Below is a small trained network, with its code and all its weights. Each question gives an input and a class and asks what happens when units are switched off, that is, made to give their printed mean instead of their output.

import numpy as np


def w(rows, s, z=0):
    codes = np.array(rows[::2]) - 128.0
    scale = np.full(codes.shape[1], s)
    scale[-1] = z or s
    return codes * scale


def f(y):
    return np.maximum(y, 0)


def log_softmax(a):
    a = a - a.max(-1, keepdims=True)
    return a - np.log(np.exp(a).sum(-1, keepdims=True))


def net(x, mask):
    res = np.array(x, float).reshape(1, 5) / 4 @ E
    y = f(res @ A[0][:, :-1].T + A[0][:, -1])
    res = res + np.where(mask, y, B[0][:, -1]) @ B[0][:, :-1]
    return log_softmax(res[-1] @ U[:, :-1].T + U[:, -1])


A, B = {}, {}
E = w([
[126,132,122,124,130,131,128],'x0',
[127,249,159,97,234,6,66],'x1',
[24,61,30,64,141,36,61],'x2',
[121,103,196,14,216,216,41],'x3',
[131,127,133,133,123,125,120],'x4',
],0.014)
A[0] = w([
[191,91,177,88,120,233,119,199],'neuron 1',
[95,194,53,196,84,33,176,219],'neuron 2',
[90,67,61,54,160,120,12,137],'neuron 3',
[203,106,113,224,41,120,231,211],'neuron 4',
[30,43,49,114,146,72,71,115],'neuron 5',
[253,209,145,189,110,144,233,211],'neuron 6',
[130,180,188,59,226,22,99,155],'neuron 7',
[144,32,100,124,67,188,146,254],'neuron 8',
],0.013,0.009)
B[0] = w([
[214,123,200,55,200,222,202,209],'neuron 1',
[96,125,29,210,140,24,57,239],'neuron 2',
[6,104,148,35,97,121,176,220],'neuron 3',
[49,213,45,131,82,230,211,242],'neuron 4',
[6,124,113,80,48,63,179,223],'neuron 5',
[135,194,59,169,166,232,46,234],'neuron 6',
[142,250,124,135,104,186,28,252],'neuron 7',
[39,45,125,79,88,142,233,217],'neuron 8',
],0.012,0.034)
U = w([
[72,193,103,91,82,164,124,171],'0',
[205,82,197,106,209,197,183,71],'1',
[81,65,74,166,60,76,187,1],'2',
[86,52,206,54,118,96,153,21],'3',
[178,186,103,198,167,140,63,157],'4',
[222,195,236,113,187,159,44,117],'5',
[91,153,99,139,99,8,58,86],'6',
],0.016,0.0062)

Each question gives the input, the list of numbers given to net, and the class t.
The units are the neurons (one row each of A and B). Each row of codes is followed by its name. A weight is (code - 128) times the scale printed after its matrix; where a second scale follows, it is the last column's (A, B and U).
mask holds one flag per neuron, in row order. A switched-off neuron (its flag False) gives its mean, the last column of its row in B, instead of its output. The means were averaged over made-up inputs and are rounded, as every weight is.
A unit's drop is (log p(t) with every unit on - log p(t) with that unit switched off) / (log p(t) with every unit on - log p(t) with every unit switched off).
The circuit of an input: a set's keep is (log p(t) with only the set's units on - log p(t) with every unit switched off) / (log p(t) with every unit on - log p(t) with every unit switched off). Starting from all 8 units, units are removed one at a time, each time the one whose removal leaves the highest keep (on an exact tie, the one counted first), for as long as the keep stays at least 0.8.
units of the circuit, in order: the units of the circuit, biggest drop first
unit that matters most: the unit with the biggest drop
k most important neurons: the k neurons with the biggest drops, biggest first
drop of u: that unit's drop, to one decimal
input [2,-6,-1,7,0], class 1: units of the circuit, in order => (neuron 1)
input [-4,6,-1,4,8], class 5: 2 most important neurons => (neuron 4; neuron 5)
input [6,-8,3,1,0], class 3: 2 most important neurons => (neuron 2; neuron 1)
input [-6,-4,1,0,3], class 2: 3 most important neurons => (neuron 7; neuron 6; neuron 8)
input [-3,4,3,0,-8], class 6: units of the circuit, in order => (neuron 4; neuron 1)
input [-4,-6,0,3,-4], class 1: 2 most important neurons => (neuron 1; neuron 5)
input [-7,-2,2,0,8], class 2: 3 most important neurons => (neuron 7; neuron 1; neuron 6)
input [4,-8,1,-6,-8], class 2: 3 most important neurons => (neuron 7; neuron 8; neuron 2)
input [6,8,7,-1,1], class 6: 2 most important neurons => (neuron 4; neuron 2)
input [4,1,8,-2,-2], class 6: 2 most important neurons => (neuron 8; neuron 4)
input [6,6,-3,1,-3], class 5: 2 most important neurons => (neuron 2; neuron 4)
input [-8,1,0,4,3], class 5: 3 most important neurons => (neuron 4; neuron 5; neuron 8)
input [-7,-6,1,0,-1], class 2: 3 most important neurons => (neuron 7; neuron 8; neuron 6)
input [-1,-5,-6,1,-2], class 1: unit that matters most => neuron 1
input [-3,6,-5,-5,-8], class 4: drop of neuron 3 => 0.0
input [-6,-6,-5,1,-8], class 1: drop of neuron 7 => 0.2
input [-1,-6,0,6,5], class 1: drop of neuron 1 => 0.4
